Below is a small trained network, with its code and all its weights. Each question gives an input and a target symbol and asks what happens when units are switched off, that is, made to give their printed mean instead of their output.

import numpy as np


def w(rows, s, z=0):
    codes = np.array(rows[::2]) - 128.0
    scale = np.full(codes.shape[1], s)
    scale[-1] = z or s
    return codes * scale


def f(y):
    return y / 2 * (1 + np.tanh(0.7978845608 * (y + 0.044715 * y**3)))


def softmax(a):
    e = np.exp(a - a.max(-1, keepdims=True))
    return e / e.sum(-1, keepdims=True)


def log_softmax(a):
    a = a - a.max(-1, keepdims=True)
    return a - np.log(np.exp(a).sum(-1, keepdims=True))


def net(x, mask):
    ids = ['βηλμψω'.index(c) for c in x.split()]
    T = len(ids)
    res = E[ids] + P[:T]
    r = res
    for j in range(2):
        rows = slice(3 * j, 3 * j + 3)
        q, k, v = (r @ M[0][rows].T for M in (Q, K, V))
        z = softmax(np.where(np.tri(T) > 0, q @ k.T / 3**0.5, -1e9)) @ v
        o = O[0][rows]
        res = res + np.where(mask[j], z, o[:, -1]) @ o[:, :-1]
    y = f(res @ A[0][:, :-1].T + A[0][:, -1])
    res = res + np.where(mask[2:10], y, B[0][:, -1]) @ B[0][:, :-1]
    return log_softmax(res[-1] @ U[:, :-1].T + U[:, -1])


Q, K, V, O, A, B = {}, {}, {}, {}, {}, {}
E = w([
[123,176,181,61,134,42],'β',
[90,143,176,148,188,178],'η',
[155,92,86,60,189,153],'λ',
[208,91,106,168,190,147],'μ',
[113,148,182,176,83,253],'ψ',
[118,194,65,146,175,130],'ω',
],0.022)
P = w([
[114,80,108,115,253,161],'0',
[119,153,171,136,200,193],'1',
[141,103,136,173,168,184],'2',
[169,167,135,86,177,185],'3',
[188,110,124,129,102,106],'4',
[162,171,184,207,57,231],'5',
[177,121,175,236,60,176],'6',
[179,111,149,184,114,100],'7',
],0.0074)
Q[0] = w([
[125,150,136,121,15,48],'h0',
[60,76,63,130,101,222],'h0',
[140,96,50,63,178,52],'h0',
[142,73,85,154,81,46],'h1',
[59,139,199,144,173,109],'h1',
[2,103,112,117,158,153],'h1',
],0.0088)
K[0] = w([
[35,110,174,83,202,85],'h0',
[108,222,90,158,218,233],'h0',
[98,123,131,180,175,145],'h0',
[80,51,168,144,254,96],'h1',
[205,122,82,179,133,236],'h1',
[104,139,90,7,180,90],'h1',
],0.0075)
V[0] = w([
[27,112,127,60,175,209],'h0',
[167,254,134,131,113,67],'h0',
[61,198,186,41,89,123],'h0',
[172,115,168,189,85,137],'h1',
[52,213,62,163,151,123],'h1',
[133,75,188,217,106,103],'h1',
],0.0091)
O[0] = w([
[52,133,143,116,70,43,254],'h0',
[107,67,34,180,192,123,41],'h0',
[51,22,135,135,45,109,69],'h0',
[193,57,73,106,141,244,183],'h1',
[44,241,113,145,155,139,126],'h1',
[3,26,150,203,165,224,149],'h1',
],0.0072,0.0073)
A[0] = w([
[163,121,253,47,98,124,52],'n0',
[85,203,13,175,206,76,130],'n1',
[83,99,20,50,128,179,192],'n2',
[49,100,109,93,116,53,140],'n3',
[162,57,125,120,117,220,248],'n4',
[130,145,140,138,94,166,113],'n5',
[166,167,182,9,164,130,243],'n6',
[204,156,61,145,187,102,42],'n7',
],0.0061,0.0016)
B[0] = w([
[119,74,150,118,122,87,192],'n0',
[122,179,130,100,48,230,167],'n1',
[242,154,116,136,90,85,134],'n2',
[190,85,129,193,226,110,155],'n3',
[122,166,55,2,164,94,254],'n4',
[140,117,24,143,140,85,167],'n5',
[151,154,124,215,149,147,228],'n6',
[53,100,137,120,193,169,182],'n7',
],0.0082,0.0077)
U = w([
[117,144,88,111,144,117,93],'β',
[87,129,175,115,152,158,123],'η',
[202,166,184,63,98,125,195],'λ',
[181,134,155,138,145,182,6],'μ',
[140,131,169,2,119,170,96],'ψ',
[138,183,76,164,111,144,216],'ω',
],0.0085,0.0023)

Each question gives the input, a string of symbols that net reads in full, and the target symbol t.
The units are the heads (3 rows each of Q, K, V and O) and the neurons (one row each of A and B). Each row of codes is followed by its name. A weight is (code - 128) times the scale printed after its matrix; where a second scale follows, it is the last column's (O, A, B and U).
mask holds one flag per unit, heads first, then neurons. A switched-off unit (its flag False) gives its mean, the last column of its rows in O or B, instead of its output. The means were averaged over made-up inputs and are rounded, as every weight is.
A unit's drop is (log p(t) with every unit on - log p(t) with that unit switched off) / (log p(t) with every unit on - log p(t) with every unit switched off).
The circuit of an input: a set's keep is (log p(t) with only the set's units on - log p(t) with every unit switched off) / (log p(t) with every unit on - log p(t) with every unit switched off). Starting from all 10 units, units are removed one at a time, each time the one whose removal leaves the highest keep (on an exact tie, the one counted first), for as long as the keep stays at least 0.8.
circuit, biggest first: the units of the circuit, biggest drop first
top k neurons: the k neurons with the biggest drops, biggest first
heads that matter: for each layer, one digit per head in row order, 1 if its drop is at least 0.15 and else 0, layers parted by /
drop when u is switched off: that unit's drop, to one decimal
input η η β, target η: circuit, biggest first => [h0; n4]
input η ψ ψ ψ ψ μ, target ψ: circuit, biggest first => [n4; h1; n6]
input ω ω ψ λ, target λ: circuit, biggest first => [n2; h1]
input η ψ η ω η μ ψ, target ψ: circuit, biggest first => [n4; h1]
input η η η β η η β, target η: top 3 neurons => [n4; n5; n6]
input λ η μ λ η, target λ: heads that matter => 01
input μ η η, target μ: circuit, biggest first => [h0; n6]
input λ ω ω λ, target ω: top 2 neurons => [n6; n4]
input η μ λ λ, target μ: top 3 neurons => [n6; n4; n7]
input β ψ η η λ, target λ: top neuron => [n7]
input λ ψ η μ ω ψ η, target ψ: top 2 neurons => [n4; n6]
input ω η η η λ η λ η, target λ: drop when h1 is switched off => 0.7
input η η μ λ, target μ: drop when n4 is switched off => 0.2
input η μ η ψ β, target β: drop when n3 is switched off => 0.1
